Below are the code and all the weights of a small trained network. Each question names an input and a class and asks about switching units off, where a switched-off unit gives its printed mean instead of its output.

import numpy as np


def w(rows, s, z=0):
    codes = np.array(rows[::2]) - 128.0
    scale = np.full(codes.shape[1], s)
    scale[-1] = z or s
    return codes * scale


def norm(h):
    return h / np.sqrt((h * h).mean(-1, keepdims=True) + 1e-5)


def f(y):
    return y / 2 * (1 + np.tanh(0.7978845608 * (y + 0.044715 * y**3)))


def log_softmax(a):
    a = a - a.max(-1, keepdims=True)
    return a - np.log(np.exp(a).sum(-1, keepdims=True))


def net(x, mask):
    res = np.array(x, float).reshape(1, 3) / 4 @ E
    u = 0
    for l in range(3):
        y = f(norm(res) @ A[l][:, :-1].T + A[l][:, -1])
        res = res + np.where(mask[u : u + 11], y, B[l][:, -1]) @ B[l][:, :-1]
        u += 11
    return log_softmax(norm(res)[-1] @ U[:, :-1].T + U[:, -1])


A, B = {}, {}
E = w([
[104,66,73,134],'x0',
[182,128,106,166],'x1',
[76,79,210,254],'x2',
],0.0052)
A[0] = w([
[102,101,160,81,41],'0.n1',
[103,107,110,30,200],'0.n2',
[64,36,152,153,116],'0.n3',
[80,4,75,110,68],'0.n4',
[90,106,191,192,137],'0.n5',
[73,104,1,127,147],'0.n6',
[97,68,54,141,144],'0.n7',
[100,131,102,143,2],'0.n8',
[51,25,52,127,64],'0.n9',
[102,43,123,78,35],'0.n10',
[72,126,96,150,33],'0.n11',
],0.0077,0.0045)
B[0] = w([
[61,90,124,100,104],'0.n1',
[196,58,90,89,252],'0.n2',
[134,66,54,120,216],'0.n3',
[211,254,168,215,181],'0.n4',
[149,50,115,57,251],'0.n5',
[197,140,113,219,218],'0.n6',
[232,223,120,148,191],'0.n7',
[55,115,108,164,87],'0.n8',
[212,215,201,241,189],'0.n9',
[80,134,69,157,118],'0.n10',
[45,131,105,158,102],'0.n11',
],0.0061,0.0037)
A[1] = w([
[94,106,101,53,4],'1.n1',
[103,121,161,1,220],'1.n2',
[212,81,82,100,211],'1.n3',
[59,217,24,115,162],'1.n4',
[52,82,177,205,110],'1.n5',
[91,156,207,64,210],'1.n6',
[236,114,69,161,92],'1.n7',
[84,198,179,106,136],'1.n8',
[121,138,206,58,115],'1.n9',
[140,223,47,23,112],'1.n10',
[78,109,159,202,91],'1.n11',
],0.0075,0.0036)
B[1] = w([
[69,119,25,126,124],'1.n1',
[75,101,76,194,208],'1.n2',
[24,121,149,136,254],'1.n3',
[62,23,192,153,123],'1.n4',
[217,74,33,3,154],'1.n5',
[192,184,62,247,162],'1.n6',
[17,110,190,106,219],'1.n7',
[249,150,113,234,120],'1.n8',
[155,171,89,241,151],'1.n9',
[192,42,134,164,191],'1.n10',
[192,57,66,4,134],'1.n11',
],0.0058,0.0064)
A[2] = w([
[132,169,179,154,3],'2.n1',
[159,112,198,75,140],'2.n2',
[135,168,210,119,248],'2.n3',
[6,115,162,124,125],'2.n4',
[117,135,169,102,213],'2.n5',
[186,197,191,102,174],'2.n6',
[121,104,178,142,18],'2.n7',
[190,156,155,165,108],'2.n8',
[110,143,166,127,14],'2.n9',
[137,163,63,26,122],'2.n10',
[146,79,169,68,163],'2.n11',
],0.012,0.0046)
B[2] = w([
[121,64,18,217,140],'2.n1',
[100,46,33,148,168],'2.n2',
[137,3,33,248,205],'2.n3',
[89,213,82,239,197],'2.n4',
[127,143,98,222,157],'2.n5',
[167,118,90,232,197],'2.n6',
[86,76,10,139,112],'2.n7',
[178,185,112,222,227],'2.n8',
[37,70,60,128,98],'2.n9',
[105,22,83,104,154],'2.n10',
[100,27,34,107,254],'2.n11',
],0.007,0.0042)
U = w([
[81,8,64,73,231],'0',
[210,143,164,208,230],'1',
[86,88,66,177,255],'2',
[43,151,169,177,183],'3',
[64,197,214,70,1],'4',
[75,211,216,55,1],'5',
[122,159,208,31,1],'6',
[99,175,214,51,1],'7',
],0.011,0.0055)

Each question gives the input, the list of numbers given to net, and the class t.
The units are the neurons (one row each of A and B). Each row of codes is followed by its name. A weight is (code - 128) times the scale printed after its matrix; where a second scale follows, it is the last column's (A, B and U).
mask holds one flag per neuron, layer by layer. A switched-off neuron (its flag False) gives its mean, the last column of its row in B, instead of its output. The means were averaged over made-up inputs and are rounded, as every weight is.
A unit's drop is (log p(t) with every unit on - log p(t) with that unit switched off) / (log p(t) with every unit on - log p(t) with every unit switched off).
The circuit of an input: a set's keep is (log p(t) with only the set's units on - log p(t) with every unit switched off) / (log p(t) with every unit on - log p(t) with every unit switched off). Starting from the 12 units with the biggest drops (on a tie, the unit counted first), units are removed one at a time, each time the one whose removal leaves the highest keep (on an exact tie, the one counted first), for as long as the keep stays at least 0.8.
circuit, biggest first: the units of the circuit, biggest drop first
top k neurons: the k neurons with the biggest drops, biggest first
k most important neurons of layer l: the k neurons of layer l with the biggest drops, biggest first
drop when u is switched off: that unit's drop, to one decimal
input [4,4,-2], class 1: circuit, biggest first : [0.n7; 2.n11]
input [8,-2,-6], class 1: top 4 neurons : [0.n6; 0.n4; 0.n9; 0.n5]
input [6,-5,3], class 1: circuit, biggest first : [0.n9; 0.n4]
input [7,1,7], class 0: 3 most important neurons of layer 1 : [1.n6; 1.n11; 1.n5]
input [-3,-1,-3], class 3: top 2 neurons : [1.n2; 1.n3]
input [6,1,-5], class 1: top 3 neurons : [0.n6; 0.n7; 0.n5]
input [-2,0,3], class 3: most important neuron of layer 1 : [1.n10]
input [5,4,-3], class 1: 2 most important neurons of layer 0 : [0.n6; 0.n7]
input [-5,-4,-5], class 0: top 2 neurons : [0.n9; 0.n2]
input [8,2,8], class 0: top 2 neurons : [0.n5; 1.n6]
input [-2,4,-5], class 0: top 2 neurons : [1.n10; 2.n8]
input [2,2,3], class 3: top 2 neurons : [2.n4; 0.n3]
input [-2,0,4], class 0: 2 most important neurons of layer 0 : [0.n7; 0.n2]
input [7,7,5], class 1: top neuron : [0.n9]
input [7,3,0], class 1: drop when 0.n4 is switched off : 0.0
input [5,-4,-3], class 1: drop when 0.n6 is switched off : 0.2
input [-4,-1,-7], class 0: drop when 0.n2 is switched off : 0.1
